Here is a tiny trained network, its code and every weight. The questions are about switching its units off for an input and a class, where a switched-off unit gives its printed mean instead of its output.

import numpy as np


def w(rows, s, z=0):
    codes = np.array(rows[::2]) - 128.0
    scale = np.full(codes.shape[1], s)
    scale[-1] = z or s
    return codes * scale


def f(y):
    return y / 2 * (1 + np.tanh(0.7978845608 * (y + 0.044715 * y**3)))


def log_softmax(a):
    a = a - a.max(-1, keepdims=True)
    return a - np.log(np.exp(a).sum(-1, keepdims=True))


def net(x, mask):
    res = np.array(x, float).reshape(1, 5) / 4 @ E
    y = f(res @ A[0][:, :-1].T + A[0][:, -1])
    res = res + np.where(mask, y, B[0][:, -1]) @ B[0][:, :-1]
    return log_softmax(res[-1] @ U[:, :-1].T + U[:, -1])


A, B = {}, {}
E = w([
[73,220,159,231,185,120,129,132,94,82,124,136],'x0',
[123,125,130,127,128,129,128,127,127,125,126,129],'x1',
[64,101,80,148,124,146,115,115,169,109,255,200],'x2',
[117,133,77,164,84,121,225,109,203,65,108,59],'x3',
[129,129,127,128,128,127,127,128,129,129,128,128],'x4',
],0.012)
A[0] = w([
[167,146,155,106,154,114,97,113,92,152,80,143,158],'n0',
[72,100,60,161,100,140,155,129,225,73,218,131,27],'n1',
[81,201,117,249,147,119,165,128,144,82,108,92,2],'n2',
[127,134,101,123,144,150,132,117,125,136,100,133,113],'n3',
[160,91,148,85,129,120,106,133,115,158,150,143,211],'n4',
[89,156,114,215,155,148,127,133,122,92,171,172,41],'n5',
[90,199,164,204,183,135,71,140,40,126,112,182,106],'n6',
[151,102,104,115,120,139,129,130,158,134,114,101,127],'n7',
[154,79,119,64,108,130,128,139,122,152,76,74,198],'n8',
[84,103,118,115,136,140,90,129,103,148,227,249,119],'n9',
[86,157,131,181,155,122,131,126,144,95,186,165,21],'n10',
[126,185,183,193,143,132,125,128,69,107,70,97,92],'n11',
[142,90,129,58,132,136,91,135,77,164,123,179,219],'n12',
[129,85,80,81,102,138,116,132,187,133,181,167,102],'n13',
[136,128,179,88,148,135,81,129,47,167,87,155,234],'n14',
[145,134,89,140,101,138,180,108,188,86,87,43,132],'n15',
],0.012,0.0044)
B[0] = w([
[114,158,118,187,107,134,172,137,110,105,142,134,202],'n0',
[110,137,68,212,129,134,239,125,122,150,138,209,250],'n1',
[130,131,85,138,163,242,37,139,143,65,97,86,231],'n2',
[91,111,139,111,128,120,141,161,133,115,116,126,130],'n3',
[111,114,110,123,131,175,111,139,159,91,120,136,201],'n4',
[135,178,200,127,63,123,120,128,176,103,122,172,203],'n5',
[135,128,187,158,109,19,180,129,77,173,146,141,243],'n6',
[100,121,135,117,87,116,162,111,141,135,142,104,170],'n7',
[138,174,142,112,20,102,126,144,192,115,138,126,237],'n8',
[146,72,158,19,128,112,10,123,152,134,122,121,249],'n9',
[122,177,166,135,76,121,105,141,183,119,137,169,191],'n10',
[109,95,109,144,219,141,95,119,56,122,122,90,218],'n11',
[113,149,95,128,147,200,88,119,158,98,104,145,230],'n12',
[144,75,84,138,213,139,161,115,84,171,144,143,215],'n13',
[126,174,111,183,120,172,200,129,103,114,132,181,244],'n14',
[143,114,146,88,122,86,138,127,183,151,125,3,245],'n15',
],0.02,0.016)
U = w([
[73,211,107,197,72,237,140,130,193,55,121,176,253],'0',
[115,43,94,36,184,190,36,88,135,134,146,160,135],'1',
[79,154,172,203,183,82,166,119,2,137,142,151,122],'2',
[107,141,235,108,99,28,49,110,140,148,166,165,88],'3',
[141,119,136,53,50,39,162,112,200,160,119,24,131],'4',
[101,71,39,157,139,121,249,76,142,211,178,137,71],'5',
[97,125,125,152,212,174,58,118,129,86,76,13,42],'6',
],0.0058,0.0026)

Each question gives the input, the list of numbers given to net, and the class t.
The units are the neurons (one row each of A and B). Each row of codes is followed by its name. A weight is (code - 128) times the scale printed after its matrix; where a second scale follows, it is the last column's (A, B and U).
mask holds one flag per neuron, in row order. A switched-off neuron (its flag False) gives its mean, the last column of its row in B, instead of its output. The means were averaged over made-up inputs and are rounded, as every weight is.
A unit's drop is (log p(t) with every unit on - log p(t) with that unit switched off) / (log p(t) with every unit on - log p(t) with every unit switched off).
The circuit of an input: a set's keep is (log p(t) with only the set's units on - log p(t) with every unit switched off) / (log p(t) with every unit on - log p(t) with every unit switched off). Starting from the 12 units with the biggest drops (on a tie, the unit counted first), units are removed one at a time, each time the one whose removal leaves the highest keep (on an exact tie, the one counted first), for as long as the keep stays at least 0.8.
circuit, biggest first: the units of the circuit, biggest drop first
unit that matters most: the unit with the biggest drop
k most important neurons: the k neurons with the biggest drops, biggest first
drop when u is switched off: that unit's drop, to one decimal
input [6,1,0,4,2], class 6: circuit, biggest first => [n2 n11]
input [-8,-7,4,0,5], class 1: circuit, biggest first => [n9]
input [7,-7,1,-8,-8], class 3: 4 most important neurons => [n9 n5 n1 n6]
input [-6,6,3,1,-8], class 5: 3 most important neurons => [n2 n1 n13]
input [-6,8,-8,1,-6], class 4: 4 most important neurons => [n15 n1 n2 n8]
input [-1,-5,1,8,0], class 5: 2 most important neurons => [n1 n9]
input [0,-8,7,-8,-8], class 1: 2 most important neurons => [n9 n12]
input [4,-6,0,0,3], class 2: 2 most important neurons => [n9 n6]
input [-3,-5,6,0,-4], class 1: 3 most important neurons => [n9 n6 n14]
input [8,-8,-8,0,-7], class 2: 2 most important neurons => [n6 n9]
input [-5,6,3,1,2], class 5: 2 most important neurons => [n2 n1]
input [-1,-2,1,5,4], class 5: 2 most important neurons => [n1 n9]
input [7,-7,-6,3,-1], class 6: drop when n2 is switched off => 0.2
input [4,1,0,6,-4], class 6: unit that matters most => n15
input [8,6,-2,3,-3], class 6: drop when n2 is switched off => 0.9
input [8,-1,-3,5,4], class 6: drop when n0 is switched off => 0.0
